Here is a tiny trained network, its code and every weight. The questions are about switching its units off for an input and a target symbol, where a switched-off unit gives its printed mean instead of its output.

import numpy as np


def w(rows, s, z=0):
    codes = np.array(rows[::2]) - 128.0
    scale = np.full(codes.shape[1], s)
    scale[-1] = z or s
    return codes * scale


def norm(h):
    return h / np.sqrt((h * h).mean(-1, keepdims=True) + 1e-5)


def f(y):
    return np.maximum(y, 0)


def softmax(a):
    e = np.exp(a - a.max(-1, keepdims=True))
    return e / e.sum(-1, keepdims=True)


def log_softmax(a):
    a = a - a.max(-1, keepdims=True)
    return a - np.log(np.exp(a).sum(-1, keepdims=True))


def net(x, mask):
    ids = ['ΛΞΠΦαβδεζηθμσψω'.index(c) for c in x.split()]
    T = len(ids)
    res = E[ids] + P[:T]
    u = 0
    for l in range(2):
        q, k, v = (norm(res) @ M[l].T for M in (Q, K, V))
        z = softmax(np.where(np.tri(T) > 0, q @ k.T / 4**0.5, -1e9)) @ v
        res = res + np.where(mask[u], z, O[l][:, -1]) @ O[l][:, :-1]
        u += 1
        y = f(norm(res) @ A[l][:, :-1].T + A[l][:, -1])
        res = res + np.where(mask[u : u + 4], y, B[l][:, -1]) @ B[l][:, :-1]
        u += 4
    return log_softmax(norm(res)[-1] @ U[:, :-1].T + U[:, -1])


Q, K, V, O, A, B = {}, {}, {}, {}, {}, {}
E = w([
[157,148,145,152,138],'Λ',
[111,99,137,123,132],'Ξ',
[160,152,122,152,146],'Π',
[164,151,130,187,117],'Φ',
[132,117,112,40,59],'α',
[134,254,41,113,92],'β',
[83,146,199,204,65],'δ',
[136,128,124,167,131],'ε',
[125,122,94,65,131],'ζ',
[82,89,118,146,108],'η',
[116,97,108,123,155],'θ',
[113,122,44,117,127],'μ',
[141,131,142,149,134],'σ',
[100,169,195,108,104],'ψ',
[124,105,133,73,132],'ω',
],0.036)
P = w([
[112,146,118,77,157],'0',
[87,56,94,73,251],'1',
[81,144,113,120,74],'2',
[89,54,91,67,253],'3',
[58,148,102,144,66],'4',
[91,56,90,68,254],'5',
[44,152,93,153,61],'6',
[94,54,90,67,253],'7',
[41,157,95,156,61],'8',
[96,51,93,73,254],'9',
[39,156,90,150,60],'10',
[113,50,94,68,250],'11',
],0.0083)
Q[0] = w([
[77,72,144,126,220],'0.h1',
[72,203,39,112,53],'0.h1',
[169,90,168,99,197],'0.h1',
[114,246,101,135,43],'0.h1',
],0.013)
K[0] = w([
[198,72,74,102,154],'0.h1',
[59,163,136,122,145],'0.h1',
[194,66,142,151,103],'0.h1',
[47,253,134,143,101],'0.h1',
],0.016)
V[0] = w([
[207,9,128,152,60],'0.h1',
[57,116,168,203,109],'0.h1',
[173,105,75,140,113],'0.h1',
[244,2,63,121,150],'0.h1',
],0.0065)
O[0] = w([
[16,157,129,125,197,2],'0.h1',
[184,106,156,143,151,154],'0.h1',
[90,184,79,173,145,84],'0.h1',
[2,165,124,157,123,42],'0.h1',
],0.0084,0.0027)
A[0] = w([
[102,245,193,111,113,112],'0.n1',
[75,133,250,156,57,3],'0.n2',
[149,188,128,49,93,137],'0.n3',
[114,65,146,130,40,117],'0.n4',
],0.014,0.0046)
B[0] = w([
[158,104,90,44,217,197],'0.n1',
[250,25,51,154,122,247],'0.n2',
[17,200,111,156,121,255],'0.n3',
[166,211,115,90,147,249],'0.n4',
],0.013,0.0052)
Q[1] = w([
[148,182,251,167,99],'1.h1',
[186,125,128,102,115],'1.h1',
[164,145,132,165,11],'1.h1',
[36,62,116,193,92],'1.h1',
],0.016)
K[1] = w([
[254,116,146,215,117],'1.h1',
[144,115,92,77,129],'1.h1',
[202,57,91,139,16],'1.h1',
[65,158,123,198,74],'1.h1',
],0.014)
V[1] = w([
[73,72,114,209,38],'1.h1',
[149,155,66,124,148],'1.h1',
[2,171,171,99,226],'1.h1',
[135,77,25,114,67],'1.h1',
],0.0053)
O[1] = w([
[227,106,11,238,108,37],'1.h1',
[96,110,92,60,138,216],'1.h1',
[173,253,205,36,27,250],'1.h1',
[219,13,41,77,179,229],'1.h1',
],0.0043,0.0023)
A[1] = w([
[239,155,90,133,5,138],'1.n1',
[48,121,57,160,100,1],'1.n2',
[82,132,127,92,29,242],'1.n3',
[144,239,77,133,88,59],'1.n4',
],0.012,0.0061)
B[1] = w([
[189,229,150,167,95,250],'1.n1',
[101,161,137,97,57,162],'1.n2',
[199,111,168,207,87,254],'1.n3',
[150,68,129,160,249,202],'1.n4',
],0.015,0.008)
U = w([
[105,193,198,48,192,121],'Λ',
[155,89,108,33,158,175],'Ξ',
[199,213,166,2,86,31],'Π',
[62,95,122,105,173,254],'Φ',
[129,95,207,44,109,173],'α',
[105,120,138,186,51,164],'β',
[103,104,32,129,106,141],'δ',
[76,85,107,233,165,140],'ε',
[89,208,118,26,92,123],'ζ',
[25,193,120,178,129,115],'η',
[112,41,194,158,155,177],'θ',
[136,247,69,133,168,73],'μ',
[107,197,230,187,138,90],'σ',
[221,55,105,150,108,125],'ψ',
[101,109,142,139,216,177],'ω',
],0.014,0.0083)

Each question gives the input, a string of symbols that net reads in full, and the target symbol t.
The units are the heads (4 rows each of Q, K, V and O) and the neurons (one row each of A and B). Each row of codes is followed by its name. A weight is (code - 128) times the scale printed after its matrix; where a second scale follows, it is the last column's (O, A, B and U).
mask holds one flag per unit, layer by layer, with each layer's heads first. A switched-off unit (its flag False) gives its mean, the last column of its rows in O or B, instead of its output. The means were averaged over made-up inputs and are rounded, as every weight is.
A unit's drop is (log p(t) with every unit on - log p(t) with that unit switched off) / (log p(t) with every unit on - log p(t) with every unit switched off).
The circuit of an input: a set's keep is (log p(t) with only the set's units on - log p(t) with every unit switched off) / (log p(t) with every unit on - log p(t) with every unit switched off). Starting from all 10 units, units are removed one at a time, each time the one whose removal leaves the highest keep (on an exact tie, the one counted first), for as long as the keep stays at least 0.8.
units of the circuit, in order: the units of the circuit, biggest drop first
most important unit: the unit with the biggest drop
k most important neurons: the k neurons with the biggest drops, biggest first
k most important neurons of layer l: the k neurons of layer l with the biggest drops, biggest first
drop of u: that unit's drop, to one decimal
input Π Ξ β α ε, target μ: 2 most important neurons : 1.n3, 1.n1
input δ Ξ ζ σ Ξ δ ζ, target ψ: 2 most important neurons : 1.n3, 1.n4
input ω δ Λ ψ δ Φ Λ η Φ Λ, target Λ: most important unit : 0.h1
input ω ζ Λ δ ε Ξ Π μ Ξ Φ ω μ, target δ: 3 most important neurons : 1.n1, 0.n4, 0.n3
input σ μ ζ ζ ω δ Φ δ Π β α Ξ, target θ: 3 most important neurons : 1.n1, 0.n3, 0.n2
input η ω μ ζ β β α Φ, target ε: 4 most important neurons : 0.n2, 1.n1, 0.n1, 0.n4
input μ β ζ, target μ: 2 most important neurons of layer 1 : 1.n4, 1.n2
input α θ Φ δ ζ, target ψ: 2 most important neurons of layer 0 : 0.n3, 0.n4
input δ δ η μ ε δ ω α θ Π, target ω: 3 most important neurons : 0.n2, 1.n1, 1.n4
input ε δ ε η ζ ω β ζ, target ζ: 3 most important neurons : 0.n2, 1.n1, 0.n4
input Λ Λ ζ, target η: units of the circuit, in order : 0.n3, 0.n2, 0.h1
input Π δ δ Ξ β η ψ μ β Λ β μ, target δ: 3 most important neurons : 1.n1, 0.n4, 1.n2
input α θ Φ ψ ζ Ξ, target θ: 3 most important neurons : 1.n1, 0.n3, 0.n4
input σ θ θ ε, target η: 4 most important neurons : 0.n2, 0.n4, 1.n3, 1.n1
input η ζ ε β α ε θ ζ δ σ, target σ: 3 most important neurons : 0.n2, 0.n1, 1.n4
input Φ β η, target μ: units of the circuit, in order : 0.n4
input α Π σ, target θ: 3 most important neurons of layer 0 : 0.n2, 0.n3, 0.n4
input β σ ω ψ ζ Φ η η Λ Ξ θ, target β: 2 most important neurons : 1.n3, 0.n4
input Φ θ ζ Π, target ω: 2 most important neurons : 0.n2, 1.n1
input ζ ω ε Ξ Π ω σ ε Λ ζ ψ, target Π: most important neuron of layer 0 : 0.n1
input ω δ θ Π Π Φ δ ω Λ Φ, target ε: 3 most important neurons of layer 1 : 1.n1, 1.n3, 1.n4
input ψ ζ Ξ ω, target α: 3 most important neurons of layer 0 : 0.n2, 0.n4, 0.n1
input σ ε α ζ ζ, target η: 4 most important neurons : 0.n3, 0.n2, 1.n1, 1.n4
input σ η ω σ ω, target σ: 2 most important neurons : 1.n3, 0.n2
input α δ δ α β σ δ ζ Φ Λ, target Λ: 2 most important neurons of layer 0 : 0.n2, 0.n3
input θ η ψ Φ ζ Π ψ, target Π: 3 most important neurons of layer 0 : 0.n1, 0.n3, 0.n4
input ω Ξ α θ μ, target β: most important unit : 1.n3
input Π β Π μ Π θ, target Φ: drop of 0.h1 : 0.3
input σ ζ Π η, target β: drop of 0.h1 : 0.8
